Table B holds the same points as the rows below, measured another way and shuffled. Each row below is followed by which row of B it is.
(in the rows, 100 means zero)
B:
(47): [ 89 124  86  98  80 129 113 112  87  56  92 105 109 115 143 116 114  84
  52  87 107  44 107 106  61  91]
(28): [102  79  86  94 155  91 106 135  58 140 100  85  83  91  52  24  91 104
 155  99 138  52  85  63 153 166]
(72): [ 95  52  69 116 155 110 107  99  83 127 114 114 118  80 105  64  76 108
 140  84 126 101  93  51  97 111]
(49): [101  89  75 105 108 111 112  94  87  70  96 109 109 115 135  98 116  90
  79  88 113  64 106  95  82  82]
(100): [109  98  87  97  90  87 107 105  82  86  92  86  95 111 112  93 123  89
 102 101 114  63  98  99 121 104]
(52): [102 129  86 109  90  72 133  87  84  63  95 116 114  93 107 121 123  98
 109  84 113  80  95 104 117  48]
(71): [ 95 106  89  95 126  97 114  98  94  79 104 117 102 116 112 101 112  92
  76  92 103  68 103 105  86  68]
(83): [102  97  76 113  74  94 102 103  77  96  92  93 107 100 130 102 127  80
 123 103 107  67  96  86 119 121]
(80): [106 104  66 116  79  76 115  83  77  94 100  96 121  88 127 111 118  84
 121  82 112  80  98  84 109  89]
(96): [115 118 103  99  90  64 135  80  92  49  96 107 112 105  95 131 109  84
  79  83 119  92  95 120  88  50]
(24): [ 89  93  87 100 132 104 107 106  91  89 103 117  97 104 109  94 106  87
  88  97 104  68  96  98  93  85]
(62): [ 90  64  70 117 119 125  90  88  97 118 114 116 119  90 144 107  88  95
 114  97 101 112 106  80  60  95]
(48): [101 129  98  88 107  78 131  97  87  57  94 104  99 124  98 102 111  90
  58  77 120  57 104 115  85  65]
(99): [108  67 104 102 142  75  97  79 114 123 110 120 100  91  67  90  77 105
 132 113  99 152  90  92  95  86]
(76): [ 98  55  64 112 154  90 108  82  93 117 118 129 111  90 106  88  91  94
 131  86 113 118  99  74  80  77]
(88): [101  98  54 116 110  77 120  82  83  89 103 100 124  87 138 107 112  90
 118  67 118  79 106  79  81  78]
(32): [101  76  91 117 120  95 105 106  76 148 104 101 105  80  79  71  99  81
 144 115 105  88  91  67 131 167]
(64): [ 98  91 111  92 142 102 100 139  68 140  98  78  80 100  49  24  87 108
 134 103 127  53  86  67 144 180]
(61): [ 92  74  81 101 150 121  85 131  83 137 110 104  90  86  85  47  88 100
 142 107 113  77  90  67 123 155]
(33): [106  73  86  90 154  67  98 102  95 140 112  71  89  70  50  38  70 122
 133  86 134 126 107  68 126 137]
(73): [ 98 115 117  90 125  79 110 116  84 129  98  78  88  87  51  52  84 109
 113  96 126  87  93  85 136 154]
(29): [ 91 118  82 109  87  81 113 105  74 107  98  82 116  88 106  89 101 109
 111  75 123  77  97  72 119 109]
(84): [109  64  78 106 145  79 103  99  81 136 111  95  99  87  64  51  85  95
 154  92 122 114  89  67 119 143]
(42): [116  80  87  88 118  62 109 104  74 118 100  80  94  93  69  55 102  87
 139  90 131  89  95  87 133 118]
(57): [108  86 104  97 118  98  87 133  73 129  93  84  82 102  62  41  97  91
 142 108 123  72  90  76 141 176]
(75): [111  91 104  89 115  83 100 117  90 117  97  68  83  92  64  55  98 110
 127  99 123  83 100  89 141 142]
(77): [103  57  72 112 131 118  99  80 113 114 120 115 122  91 133 102  72 110
 109  69  97 150 109  84  47  56]

[100 103  89  84  97 124  93 106 109  96  94  99  99 112 112  95  85 108
  84  92] -> (71)
[133  88 102 101  99  96 103 101 132 105 109 102  97  84 133 101  98 108
  90  93] -> (77)
[105  56  88 121 107  97 109  96  81 111  86 105  92  89 131 137 114 103
  98  89] -> (84)
[ 89  87 107 101 111  96 122  87  65 113  94  91 100 100  96 130 106 104
 114  88] -> (73)
[ 94  55  90 117  95  98 119  96  84 126  92 122  97  83 113 112 111 101
 100 104] -> (32)
[ 89  73 108 106 108 109 108 102 100 122  87  84 106  85  99 103 135 106
 109  91] -> (29)
[ 93 101  95  90  98 136  89 112 115  98  97 100  93 104 122  91  98 105
  85  98] -> (49)
[ 91  82  91 107 114 117  97 100  83 104  76 104  99  98 115 152 122  97
 101  94] -> (42)
[111  84  93 104  95  96  94 104 126 107 107 107  92  82 136  84  96 100
  82  99] -> (62)
[ 84 118 101  70  91 131  88 107 113 109 106  85  96 106 108  68  92 115
  92 108] -> (47)
[ 83  64  93 104 108 111 107  90  44 117  96  86  81  94 120 127 102  98
  96  97] -> (64)
[ 97  98  86  84  93 113  95 106 107 104  97  98 102 108 116 100  78 107
  81  94] -> (24)
[ 82  72  91 106  99 105  98  93  52 110  94  94  84  97 114 130 108  92
  99 106] -> (57)
[ 80  51  89 105 106 113 105  96  55 120  86  89  84  93 128 145 102 100
  95  93] -> (28)
[ 90  92 100 100  95 110 101 105 120 116  81  87 121 100  72 106 122 119
 101  91] -> (52)
[ 79  83  93 106  97 114  88 113 104 106  83 104  95  90 108  98 123  95
  98 112] -> (83)
[106  51  94 113  98 101 116  99 104 121  99  94  95  76 135 110 101 115
  90  88] -> (72)
[ 85  98  96  98 103 129  92 108  97  98  87 102  98 103 105 110 112  93
  99 103] -> (100)
[ 86  89  99 106 127 108  93  99  73 101  96  96  88  99 109 139 108  90
 107 104] -> (75)
[128  89  90 118  93  83 120  90 100  95  99 110 110 102 105 124  91 101
  99  81] -> (99)
[ 94  60  89 100  96  97 103  96  76 112  99  96  80  90 136 112  79  95
  89 102] -> (61)
[ 93 117 101  79 100 142  96 104 103 105  90  89 110 118  94 109 106 122
  98  86] -> (48)
[ 94 117 107  95  98 116 101 102 117 104  86  97 124 110  80 114 118 132
 108  87] -> (96)
[ 93  78  95 101 106 122  96 118 133 114  81 106  92  90 125 103 128 111
  92  93] -> (88)
[117  72  83 105  95 102 101 104 123 110  92 112 101  96 137 117  93 109
  76  83] -> (76)
[106  75  99 114 139  99 110  93  81 107  94 101  85  92 134 154 106  95
 102  85] -> (33)
[ 89  81  95 108 102 110  94 113 122 114  80 105 108  91 108 103 136 104
  97  95] -> (80)
